Here is a tiny trained network, its code and every weight. The questions are about switching its units off for an input and a class, where a switched-off unit gives its printed mean instead of its output.

import numpy as np


def w(rows, s, z=0):
    codes = np.array(rows[::2]) - 128.0
    scale = np.full(codes.shape[1], s)
    scale[-1] = z or s
    return codes * scale


def norm(h):
    return h / np.sqrt((h * h).mean(-1, keepdims=True) + 1e-5)


def f(y):
    return y / 2 * (1 + np.tanh(0.7978845608 * (y + 0.044715 * y**3)))


def log_softmax(a):
    a = a - a.max(-1, keepdims=True)
    return a - np.log(np.exp(a).sum(-1, keepdims=True))


def net(x, mask):
    res = np.array(x, float).reshape(1, 3) / 4 @ E
    u = 0
    for l in range(3):
        y = f(norm(res) @ A[l][:, :-1].T + A[l][:, -1])
        res = res + np.where(mask[u : u + 7], y, B[l][:, -1]) @ B[l][:, :-1]
        u += 7
    return log_softmax(norm(res)[-1] @ U[:, :-1].T + U[:, -1])


A, B = {}, {}
E = w([
[96,154,148,115,229,132,58,163,181,168,152],'x0',
[83,61,133,67,144,160,114,164,114,156,112],'x1',
[177,156,1,92,136,86,88,122,188,222,32],'x2',
],0.0098)
A[0] = w([
[160,84,46,173,96,206,117,116,50,170,76,82],'0.n1',
[107,108,144,187,104,186,231,180,24,59,95,3],'0.n2',
[83,35,133,65,177,179,108,196,121,134,131,72],'0.n3',
[118,113,112,105,84,61,163,101,139,123,86,106],'0.n4',
[207,124,2,70,51,56,125,94,89,90,49,57],'0.n5',
[143,127,141,141,84,163,182,124,91,71,206,78],'0.n6',
[153,123,145,220,124,133,162,84,66,94,130,171],'0.n7',
],0.0066,0.0037)
B[0] = w([
[172,101,143,65,175,89,132,140,182,147,145,170],'0.n1',
[64,98,164,91,2,185,78,78,129,117,64,206],'0.n2',
[69,147,95,129,178,54,159,237,13,152,139,191],'0.n3',
[161,218,101,130,179,108,134,135,121,148,122,159],'0.n4',
[153,205,116,119,227,165,184,70,237,218,125,254],'0.n5',
[86,110,151,215,45,120,125,172,128,61,79,202],'0.n6',
[119,171,167,195,59,116,184,211,179,121,103,202],'0.n7',
],0.0079,0.0074)
A[1] = w([
[240,154,18,173,119,2,118,111,98,115,83,38],'1.n1',
[202,70,32,122,71,99,132,86,159,187,96,49],'1.n2',
[137,100,146,118,47,131,99,104,91,81,117,1],'1.n3',
[114,85,113,79,58,126,188,106,102,174,48,149],'1.n4',
[188,97,95,117,107,133,68,139,170,142,134,120],'1.n5',
[134,75,205,121,59,150,127,79,80,37,173,58],'1.n6',
[142,177,166,233,186,97,113,123,151,113,190,154],'1.n7',
],0.0091,0.0032)
B[1] = w([
[116,162,169,119,83,51,99,81,5,96,131,218],'1.n1',
[162,165,109,129,131,179,151,50,112,120,92,224],'1.n2',
[98,152,122,128,137,140,108,120,107,109,129,187],'1.n3',
[136,125,137,67,137,110,75,82,114,115,169,197],'1.n4',
[108,112,105,149,177,144,160,73,105,151,127,161],'1.n5',
[93,143,91,170,159,77,146,97,169,69,79,253],'1.n6',
[156,83,109,67,100,169,119,131,137,95,149,232],'1.n7',
],0.014,0.0061)
A[2] = w([
[94,140,119,223,121,83,183,136,132,72,84,92],'2.n1',
[87,102,88,130,198,116,89,120,88,134,142,131],'2.n2',
[162,201,131,178,117,111,107,118,121,186,63,81],'2.n3',
[113,121,110,136,123,140,115,169,153,136,181,28],'2.n4',
[173,120,114,138,167,118,138,104,245,95,114,137],'2.n5',
[125,188,119,152,127,92,158,54,89,197,69,7],'2.n6',
[110,115,163,148,73,171,148,156,114,71,159,205],'2.n7',
],0.012,0.0018)
B[2] = w([
[11,186,168,239,134,235,113,101,137,101,35,216],'2.n1',
[129,128,64,165,86,121,157,134,84,173,69,183],'2.n2',
[137,117,137,84,178,252,188,101,123,91,71,206],'2.n3',
[166,130,121,151,141,100,148,77,149,155,110,137],'2.n4',
[136,84,104,96,136,179,150,93,30,126,65,177],'2.n5',
[231,75,79,132,171,228,218,76,199,126,197,249],'2.n6',
[134,189,145,166,105,54,119,115,168,169,124,208],'2.n7',
],0.011,0.012)
U = w([
[160,101,178,58,104,131,66,77,163,50,208,65],'0',
[195,96,76,82,164,248,197,74,159,168,116,194],'1',
[21,178,204,212,84,165,125,122,139,101,58,167],'2',
[77,86,95,123,156,47,111,199,45,233,117,200],'3',
[150,173,186,171,106,8,131,192,222,155,196,1],'4',
],0.013,0.0035)

Each question gives the input, the list of numbers given to net, and the class t.
The units are the neurons (one row each of A and B). Each row of codes is followed by its name. A weight is (code - 128) times the scale printed after its matrix; where a second scale follows, it is the last column's (A, B and U).
mask holds one flag per neuron, layer by layer. A switched-off neuron (its flag False) gives its mean, the last column of its row in B, instead of its output. The means were averaged over made-up inputs and are rounded, as every weight is.
A unit's drop is (log p(t) with every unit on - log p(t) with that unit switched off) / (log p(t) with every unit on - log p(t) with every unit switched off).
The circuit of an input: a set's keep is (log p(t) with only the set's units on - log p(t) with every unit switched off) / (log p(t) with every unit on - log p(t) with every unit switched off). Starting from the 12 units with the biggest drops (on a tie, the unit counted first), units are removed one at a time, each time the one whose removal leaves the highest keep (on an exact tie, the one counted first), for as long as the keep stays at least 0.8.
circuit, biggest first: the units of the circuit, biggest drop first
top k neurons: the k neurons with the biggest drops, biggest first
top k neurons in layer l: the k neurons of layer l with the biggest drops, biggest first
drop when u is switched off: that unit's drop, to one decimal
input [6,-5,-5], class 0: circuit, biggest first : 1.n7, 2.n1, 2.n6
input [6,-7,0], class 0: circuit, biggest first : 1.n7, 2.n6, 2.n3, 2.n1
input [8,2,4], class 3: top 3 neurons : 1.n2, 2.n6, 0.n5
input [3,1,-3], class 4: top 3 neurons : 0.n2, 1.n6, 0.n3
input [8,-1,-4], class 4: top 4 neurons : 0.n5, 2.n3, 2.n6, 1.n6
input [5,-7,-3], class 0: circuit, biggest first : 1.n7, 2.n6, 2.n1
input [7,-7,-5], class 0: top 2 neurons in layer 2 : 2.n1, 2.n6
input [3,-6,0], class 0: top 2 neurons : 0.n5, 1.n7
input [2,6,-5], class 2: top neuron : 0.n5
input [5,-3,2], class 3: top 2 neurons in layer 1 : 1.n7, 1.n2
input [7,1,-5], class 4: top 2 neurons : 2.n5, 2.n1
input [4,0,-1], class 3: top 3 neurons in layer 2 : 2.n6, 2.n3, 2.n1
input [5,7,-4], class 3: drop when 1.n6 is switched off : 0.0
input [0,-7,-1], class 2: drop when 2.n1 is switched off : 0.1
input [7,-3,-4], class 0: drop when 2.n6 is switched off : 0.2
input [8,3,-8], class 4: top neuron : 2.n1
